Rows are numbered. After the first six, each row is followed by the numbers of the five nearest rows among all rows above it, by straight-line distance, nearest first.
(in the rows, 100 means zero)
1: 105; 115; 28; 3; 111; 100; 109; 90; 43; 100; 115; 145; 78; 102; 140; 54; 151; 36; 93; 113; 82; 110; 118; 104; 100; 80; 97; 91; 109; 71; 101; 95; 170; 124; 78; 121; 95; 61; 45; 108; 116
2: 84; 80; 47; 54; 89; 50; 112; 108; 66; 87; 86; 95; 103; 119; 109; 98; 145; 74; 105; 143; 76; 101; 97; 92; 96; 84; 118; 80; 122; 102; 136; 86; 153; 119; 99; 178; 113; 77; 56; 86; 84
3: 120; 113; 19; 108; 77; 122; 77; 120; 58; 133; 74; 88; 129; 136; 197; 105; 125; 64; 79; 128; 87; 92; 101; 115; 125; 98; 115; 85; 93; 82; 117; 112; 142; 114; 75; 88; 74; 69; 108; 91; 81
4: 68; 94; 125; 146; 113; 110; 91; 113; 119; 86; 118; 100; 106; 118; 110; 95; 91; 149; 100; 111; 104; 91; 83; 80; 73; 106; 82; 128; 95; 111; 57; 76; 65; 74; 114; 58; 117; 121; 77; 133; 117
5: 71; 113; 151; 163; 84; 72; 130; 89; 171; 100; 105; 93; 45; 106; 19; 106; 12; 166; 98; 77; 114; 107; 87; 121; 93; 92; 130; 144; 79; 129; 53; 104; 59; 107; 140; 93; 113; 165; 171; 53; 68
6: 109; 88; 66; 39; 86; 68; 70; 94; 41; 77; 77; 92; 105; 95; 89; 83; 126; 44; 95; 89; 101; 107; 93; 108; 91; 119; 66; 84; 104; 72; 113; 92; 122; 89; 105; 140; 117; 116; 80; 84; 127
7: 94; 101; 118; 105; 85; 82; 131; 84; 162; 100; 105; 79; 103; 124; 68; 160; 72; 129; 102; 80; 93; 91; 113; 131; 167; 107; 134; 113; 103; 102; 98; 101; 73; 104; 118; 149; 94; 131; 136; 94; 118 => 5 4 6 2 3
8: 109; 111; 114; 151; 93; 131; 88; 103; 89; 114; 109; 96; 112; 81; 135; 66; 151; 98; 89; 96; 123; 114; 104; 124; 71; 124; 125; 122; 78; 112; 114; 89; 131; 92; 109; 62; 106; 106; 139; 66; 100 => 4 3 6 7 2
9: 119; 117; 120; 99; 108; 128; 144; 108; 67; 105; 83; 87; 82; 96; 86; 32; 120; 131; 132; 130; 105; 113; 123; 147; 88; 110; 113; 101; 93; 113; 117; 109; 181; 108; 120; 135; 124; 81; 163; 109; 59 => 8 2 6 3 7
10: 105; 102; 125; 80; 97; 66; 114; 87; 101; 108; 124; 130; 66; 91; 100; 124; 105; 60; 128; 116; 111; 105; 129; 89; 129; 98; 91; 80; 98; 64; 106; 93; 114; 93; 128; 180; 105; 62; 71; 130; 108 => 2 6 7 1 9
11: 87; 122; 80; 78; 123; 122; 96; 118; 85; 106; 70; 57; 111; 86; 136; 105; 134; 96; 98; 131; 87; 101; 114; 91; 111; 80; 126; 88; 124; 111; 106; 120; 112; 111; 93; 100; 119; 99; 113; 128; 99 => 3 2 8 6 9
12: 95; 108; 57; 95; 93; 123; 98; 129; 98; 108; 87; 85; 116; 118; 44; 71; 99; 83; 117; 138; 101; 100; 96; 111; 107; 87; 91; 101; 96; 123; 93; 116; 118; 105; 85; 111; 115; 69; 93; 94; 75 => 11 2 9 6 8
13: 95; 107; 187; 137; 105; 131; 96; 131; 93; 89; 90; 103; 143; 123; 93; 17; 114; 158; 73; 139; 108; 101; 79; 104; 38; 106; 98; 82; 110; 132; 113; 92; 124; 124; 50; 55; 96; 107; 132; 69; 34 => 8 9 4 12 11
14: 108; 67; 60; 84; 125; 92; 131; 130; 85; 105; 115; 50; 87; 97; 52; 119; 112; 106; 117; 110; 115; 97; 74; 124; 110; 111; 128; 162; 66; 156; 127; 111; 87; 88; 138; 157; 77; 87; 145; 50; 119 => 12 7 11 8 9
15: 90; 118; 70; 90; 92; 139; 108; 107; 68; 81; 77; 73; 104; 76; 115; 49; 161; 71; 87; 110; 96; 111; 109; 75; 65; 101; 76; 88; 105; 130; 107; 101; 131; 144; 81; 94; 99; 128; 83; 105; 113 => 11 12 6 8 2
16: 99; 74; 127; 140; 84; 142; 104; 102; 98; 107; 93; 122; 77; 123; 142; 68; 77; 149; 87; 106; 111; 111; 107; 122; 77; 116; 75; 75; 161; 105; 110; 93; 121; 121; 51; 54; 129; 80; 113; 77; 60 => 13 8 4 12 11
17: 112; 95; 129; 128; 93; 151; 133; 102; 93; 80; 92; 106; 103; 98; 139; 61; 108; 122; 105; 131; 103; 107; 99; 77; 47; 113; 124; 105; 112; 129; 68; 88; 109; 121; 58; 48; 91; 68; 121; 123; 83 => 16 8 13 4 15
18: 117; 119; 50; 34; 97; 49; 107; 92; 77; 111; 146; 119; 94; 121; 157; 102; 151; 34; 108; 142; 72; 105; 141; 100; 128; 97; 89; 57; 133; 33; 136; 124; 166; 119; 115; 153; 110; 37; 72; 127; 96 => 1 2 10 6 3
19: 88; 76; 148; 115; 108; 65; 83; 97; 142; 127; 130; 92; 102; 114; 57; 145; 55; 127; 96; 111; 88; 109; 134; 90; 136; 102; 123; 106; 88; 116; 91; 98; 98; 82; 107; 118; 81; 81; 151; 100; 71 => 7 10 12 4 5
20: 98; 78; 143; 176; 101; 126; 98; 107; 127; 105; 141; 144; 79; 93; 64; 68; 35; 173; 108; 116; 107; 100; 78; 108; 116; 97; 116; 99; 69; 91; 73; 138; 85; 86; 85; 83; 147; 73; 114; 65; 99 => 4 19 16 5 12
21: 113; 96; 135; 142; 92; 147; 97; 96; 56; 68; 96; 112; 115; 120; 117; 13; 132; 123; 80; 127; 100; 133; 76; 105; 65; 107; 97; 79; 104; 98; 106; 85; 153; 120; 49; 44; 112; 49; 107; 50; 56 => 13 16 17 8 15
22: 72; 102; 129; 105; 113; 119; 89; 95; 62; 70; 67; 106; 92; 120; 108; 72; 159; 119; 93; 81; 90; 93; 99; 97; 68; 113; 79; 122; 68; 77; 108; 74; 96; 104; 106; 60; 118; 142; 55; 110; 139 => 4 15 8 6 11
23: 105; 55; 127; 86; 125; 99; 102; 93; 76; 50; 82; 129; 99; 97; 115; 32; 76; 104; 91; 87; 71; 86; 89; 106; 90; 95; 79; 113; 113; 122; 120; 96; 149; 120; 63; 68; 120; 43; 100; 66; 102 => 21 16 17 12 15
24: 101; 75; 97; 70; 73; 109; 106; 103; 105; 99; 135; 120; 90; 104; 80; 95; 68; 116; 118; 89; 105; 103; 101; 86; 130; 98; 62; 95; 96; 72; 101; 104; 106; 77; 113; 129; 97; 93; 94; 94; 104 => 10 12 19 6 7
25: 119; 85; 146; 105; 107; 100; 110; 106; 102; 121; 156; 133; 84; 85; 111; 109; 96; 90; 118; 134; 109; 102; 126; 108; 113; 103; 93; 120; 119; 87; 151; 126; 149; 109; 57; 136; 116; 75; 134; 73; 65 => 24 10 19 9 16
26: 120; 85; 33; 92; 104; 124; 104; 97; 106; 105; 118; 124; 59; 65; 90; 123; 65; 70; 111; 117; 105; 102; 81; 149; 163; 87; 76; 105; 80; 77; 122; 109; 93; 91; 70; 134; 109; 77; 63; 114; 82 => 24 12 10 25 6
27: 93; 125; 102; 116; 100; 99; 89; 82; 77; 109; 69; 136; 99; 81; 94; 18; 92; 117; 102; 74; 104; 94; 104; 77; 69; 86; 68; 60; 111; 78; 83; 73; 98; 115; 98; 74; 115; 103; 68; 112; 115 => 22 15 4 24 23
28: 108; 80; 190; 142; 100; 100; 119; 94; 82; 106; 126; 144; 112; 99; 128; 105; 84; 155; 88; 90; 69; 103; 122; 71; 91; 107; 109; 102; 95; 50; 83; 55; 129; 89; 94; 50; 102; 120; 112; 79; 99 => 4 16 17 8 22
29: 132; 82; 123; 67; 97; 109; 139; 131; 73; 91; 106; 123; 101; 92; 93; 67; 122; 86; 105; 91; 78; 89; 126; 101; 124; 103; 67; 90; 92; 133; 115; 104; 121; 86; 105; 163; 118; 69; 98; 86; 119 => 24 10 12 6 25
30: 109; 95; 92; 45; 106; 121; 62; 78; 47; 81; 126; 138; 78; 79; 119; 49; 88; 85; 61; 119; 87; 92; 105; 77; 126; 87; 79; 65; 123; 63; 126; 81; 130; 102; 57; 82; 111; 71; 105; 99; 86 => 23 24 1 27 6
31: 113; 92; 133; 140; 102; 136; 123; 102; 76; 61; 84; 84; 114; 109; 118; 44; 139; 143; 97; 127; 75; 114; 104; 119; 82; 79; 116; 121; 82; 138; 134; 90; 168; 122; 92; 78; 144; 71; 130; 83; 82 => 21 9 8 17 23
32: 80; 95; 154; 105; 103; 123; 108; 111; 117; 115; 57; 120; 104; 88; 68; 66; 117; 176; 73; 84; 91; 86; 110; 87; 69; 94; 85; 101; 115; 108; 59; 98; 58; 113; 96; 99; 129; 103; 100; 125; 104 => 4 27 22 17 16
33: 116; 107; 146; 148; 97; 67; 98; 80; 103; 120; 105; 159; 89; 92; 135; 97; 104; 91; 105; 109; 91; 115; 129; 130; 134; 124; 117; 109; 128; 23; 119; 110; 116; 68; 66; 123; 134; 0; 94; 96; 75 => 25 10 24 16 28
34: 105; 92; 69; 30; 122; 34; 106; 89; 63; 113; 102; 116; 107; 98; 127; 99; 169; 32; 104; 74; 60; 100; 120; 63; 102; 92; 92; 83; 104; 71; 126; 98; 140; 117; 112; 155; 103; 94; 64; 133; 110 => 2 18 6 1 10
35: 81; 121; 47; 38; 106; 184; 98; 130; 29; 84; 54; 93; 110; 121; 110; 47; 115; 50; 94; 119; 95; 130; 91; 92; 66; 129; 92; 122; 97; 102; 90; 98; 131; 114; 75; 92; 95; 76; 87; 165; 104 => 15 11 12 1 6
36: 128; 85; 109; 64; 87; 89; 125; 125; 101; 89; 130; 118; 96; 80; 143; 112; 108; 74; 91; 110; 99; 83; 122; 79; 139; 85; 116; 105; 120; 93; 148; 104; 125; 109; 90; 147; 96; 83; 120; 88; 60 => 25 29 10 24 11
37: 109; 78; 84; 96; 103; 106; 107; 107; 80; 97; 117; 93; 88; 140; 90; 86; 102; 89; 109; 96; 94; 96; 87; 113; 96; 99; 70; 116; 126; 90; 127; 139; 112; 86; 103; 87; 104; 84; 88; 124; 99 => 24 12 11 29 6
38: 107; 128; 149; 145; 130; 148; 97; 128; 114; 102; 113; 150; 120; 93; 139; 79; 66; 121; 108; 116; 102; 100; 76; 117; 87; 129; 96; 86; 114; 84; 107; 84; 120; 101; 82; 49; 89; 70; 120; 107; 88 => 17 16 28 8 4
39: 103; 119; 100; 101; 87; 158; 84; 95; 30; 99; 87; 91; 80; 97; 112; 15; 127; 84; 97; 107; 121; 98; 100; 90; 57; 99; 101; 92; 129; 123; 110; 99; 142; 101; 66; 60; 108; 100; 102; 79; 95 => 15 21 8 17 27
40: 122; 73; 118; 106; 76; 90; 83; 97; 121; 117; 127; 82; 105; 85; 93; 116; 71; 84; 79; 77; 106; 86; 88; 90; 108; 115; 126; 160; 112; 105; 161; 79; 108; 93; 94; 143; 51; 109; 123; 69; 58 => 36 19 25 24 7
41: 104; 87; 169; 78; 98; 75; 97; 75; 29; 88; 124; 145; 99; 78; 156; 104; 111; 63; 74; 87; 93; 89; 117; 100; 98; 95; 100; 33; 127; 20; 103; 78; 158; 50; 72; 133; 138; 89; 95; 117; 131 => 30 10 6 33 34
42: 76; 126; 39; 99; 96; 113; 86; 94; 68; 92; 128; 108; 94; 136; 86; 96; 154; 55; 107; 84; 94; 135; 88; 120; 108; 103; 85; 79; 90; 91; 153; 121; 138; 103; 73; 121; 110; 76; 70; 67; 87 => 37 12 6 2 15
43: 85; 93; 123; 79; 115; 35; 105; 85; 81; 106; 117; 102; 111; 97; 73; 110; 118; 92; 115; 98; 112; 79; 119; 119; 111; 89; 111; 73; 121; 115; 86; 133; 100; 103; 133; 154; 136; 118; 80; 109; 96 => 10 24 29 37 6
44: 114; 78; 128; 140; 79; 125; 96; 100; 80; 113; 114; 105; 120; 70; 104; 22; 135; 116; 75; 81; 98; 89; 74; 89; 30; 130; 110; 79; 99; 84; 129; 79; 102; 101; 75; 58; 138; 109; 118; 20; 72 => 8 21 39 13 16
45: 87; 84; 124; 133; 103; 122; 75; 111; 109; 88; 99; 143; 85; 87; 106; 51; 98; 113; 102; 74; 113; 96; 114; 91; 77; 107; 63; 83; 144; 70; 100; 58; 58; 123; 70; 57; 115; 136; 52; 94; 109 => 27 22 4 16 32
46: 144; 70; 169; 149; 114; 82; 97; 98; 165; 110; 142; 108; 111; 94; 104; 149; 120; 130; 128; 123; 83; 121; 120; 84; 127; 84; 94; 126; 114; 93; 112; 95; 98; 115; 104; 140; 68; 68; 159; 91; 122 => 19 25 7 40 36
47: 112; 95; 124; 115; 111; 141; 81; 98; 75; 95; 101; 89; 100; 80; 122; 74; 121; 120; 85; 94; 117; 107; 137; 116; 50; 86; 116; 122; 103; 130; 116; 105; 145; 90; 93; 60; 111; 42; 118; 62; 81 => 8 31 39 17 21
48: 94; 102; 141; 89; 119; 13; 74; 80; 151; 103; 114; 107; 91; 83; 125; 162; 87; 49; 114; 98; 95; 102; 104; 102; 135; 87; 96; 89; 111; 64; 78; 75; 70; 91; 125; 167; 91; 98; 62; 144; 124 => 10 43 7 24 19
49: 109; 111; 183; 95; 81; 53; 140; 57; 148; 98; 159; 125; 55; 111; 88; 89; 72; 129; 123; 89; 119; 93; 133; 118; 123; 67; 117; 87; 112; 80; 143; 101; 136; 91; 101; 145; 137; 71; 127; 75; 86 => 25 10 24 19 36
50: 124; 98; 109; 159; 78; 179; 104; 139; 92; 110; 109; 126; 109; 103; 174; 96; 93; 142; 112; 118; 87; 104; 78; 107; 98; 122; 142; 126; 84; 93; 67; 123; 88; 97; 71; 59; 92; 48; 155; 92; 61 => 17 38 8 16 47
51: 100; 69; 127; 122; 102; 62; 103; 117; 119; 118; 125; 115; 80; 113; 85; 92; 52; 126; 120; 73; 85; 95; 96; 131; 120; 120; 87; 106; 125; 78; 111; 121; 108; 98; 91; 86; 93; 58; 100; 98; 89 => 37 24 19 25 20
52: 120; 90; 138; 97; 82; 124; 94; 98; 62; 102; 107; 90; 112; 103; 135; 58; 179; 125; 111; 124; 64; 98; 105; 84; 70; 95; 87; 80; 138; 110; 147; 108; 144; 85; 87; 94; 108; 42; 140; 120; 114 => 31 47 39 11 37
53: 81; 75; 121; 90; 107; 108; 133; 95; 115; 66; 60; 113; 98; 114; 43; 64; 100; 107; 111; 100; 90; 87; 87; 104; 68; 98; 110; 80; 67; 140; 103; 111; 100; 100; 118; 104; 125; 106; 100; 103; 105 => 12 32 37 29 43
54: 129; 89; 144; 122; 97; 89; 118; 92; 128; 118; 157; 90; 95; 103; 107; 106; 31; 118; 107; 85; 105; 126; 97; 102; 133; 107; 109; 139; 81; 105; 117; 100; 90; 106; 98; 91; 84; 64; 164; 75; 71 => 19 51 40 46 25
55: 114; 108; 78; 102; 85; 128; 117; 133; 105; 107; 96; 58; 88; 109; 147; 86; 166; 70; 94; 113; 87; 92; 133; 101; 102; 114; 113; 108; 99; 124; 114; 128; 161; 120; 95; 124; 90; 86; 120; 104; 91 => 11 15 36 3 8
56: 137; 104; 84; 38; 78; 105; 116; 117; 96; 122; 150; 112; 108; 80; 155; 119; 117; 70; 123; 165; 101; 115; 114; 133; 135; 98; 114; 130; 106; 103; 130; 103; 141; 96; 69; 112; 67; 67; 156; 80; 83 => 36 25 55 3 11
57: 83; 132; 29; 39; 86; 128; 104; 90; 63; 97; 93; 95; 90; 88; 145; 92; 143; 75; 98; 92; 117; 108; 100; 110; 58; 88; 88; 86; 113; 91; 109; 110; 131; 94; 60; 45; 93; 80; 54; 89; 100 => 15 1 39 42 11
58: 85; 86; 115; 114; 74; 94; 91; 93; 60; 92; 158; 142; 67; 69; 107; 47; 76; 101; 87; 112; 115; 102; 97; 90; 114; 93; 83; 95; 100; 61; 128; 107; 96; 121; 68; 115; 104; 51; 105; 72; 83 => 30 24 25 51 36
59: 94; 79; 139; 134; 86; 133; 123; 129; 85; 104; 91; 85; 110; 128; 85; 102; 113; 125; 74; 100; 98; 90; 95; 136; 81; 118; 86; 121; 98; 147; 100; 56; 119; 123; 90; 110; 110; 137; 122; 77; 108 => 8 53 31 32 4
60: 77; 134; 48; 107; 93; 139; 101; 99; 113; 112; 124; 98; 88; 126; 130; 107; 93; 94; 118; 130; 97; 91; 88; 103; 148; 96; 85; 131; 100; 88; 137; 126; 105; 129; 69; 70; 112; 63; 89; 96; 68 => 37 12 26 42 11
61: 91; 113; 76; 115; 127; 131; 92; 86; 51; 84; 82; 87; 93; 106; 98; 85; 108; 122; 70; 105; 86; 102; 99; 85; 70; 98; 130; 100; 115; 147; 95; 103; 107; 102; 93; 65; 114; 87; 79; 112; 86 => 11 39 47 17 15
62: 85; 86; 119; 140; 96; 135; 106; 84; 136; 119; 86; 98; 101; 107; 144; 119; 112; 130; 87; 115; 118; 96; 131; 95; 77; 102; 108; 136; 124; 116; 126; 90; 120; 93; 134; 93; 129; 97; 140; 114; 100 => 8 47 59 11 4
63: 114; 67; 30; 89; 122; 133; 94; 110; 134; 94; 90; 94; 96; 139; 95; 98; 96; 87; 114; 110; 95; 100; 125; 131; 122; 91; 111; 147; 89; 159; 133; 146; 102; 120; 97; 129; 111; 73; 122; 86; 57 => 12 60 37 55 14
64: 106; 84; 149; 107; 76; 78; 121; 107; 175; 114; 119; 106; 89; 93; 99; 101; 84; 105; 103; 122; 115; 135; 108; 73; 117; 122; 114; 116; 92; 103; 79; 133; 84; 101; 108; 133; 100; 92; 111; 119; 64 => 19 54 24 51 46
65: 145; 94; 94; 15; 88; 66; 150; 96; 102; 135; 97; 69; 90; 111; 74; 67; 127; 49; 137; 121; 85; 111; 132; 90; 121; 98; 130; 93; 100; 114; 137; 90; 151; 98; 113; 197; 113; 107; 103; 92; 83 => 2 29 36 10 34
66: 104; 91; 102; 105; 72; 98; 86; 103; 44; 114; 104; 133; 81; 88; 86; 81; 99; 89; 118; 108; 82; 92; 117; 109; 99; 75; 73; 86; 97; 104; 80; 88; 127; 92; 113; 132; 103; 80; 90; 111; 104 => 24 29 37 10 12
67: 95; 109; 71; 79; 66; 143; 107; 112; 67; 103; 123; 105; 114; 138; 131; 89; 175; 63; 134; 147; 93; 109; 128; 113; 95; 104; 88; 135; 73; 132; 128; 120; 163; 118; 100; 128; 122; 44; 84; 112; 54 => 55 42 12 60 2
68: 109; 64; 83; 109; 80; 129; 93; 132; 87; 76; 140; 108; 82; 66; 132; 80; 51; 99; 91; 89; 94; 86; 92; 113; 161; 99; 86; 95; 99; 72; 113; 131; 83; 102; 50; 68; 131; 49; 78; 63; 75 => 58 60 26 51 24
69: 104; 117; 137; 132; 81; 101; 112; 105; 123; 99; 81; 110; 110; 111; 116; 99; 111; 130; 107; 94; 98; 87; 109; 112; 76; 124; 134; 125; 102; 120; 113; 90; 100; 95; 124; 108; 111; 63; 153; 91; 76 => 62 8 47 59 64
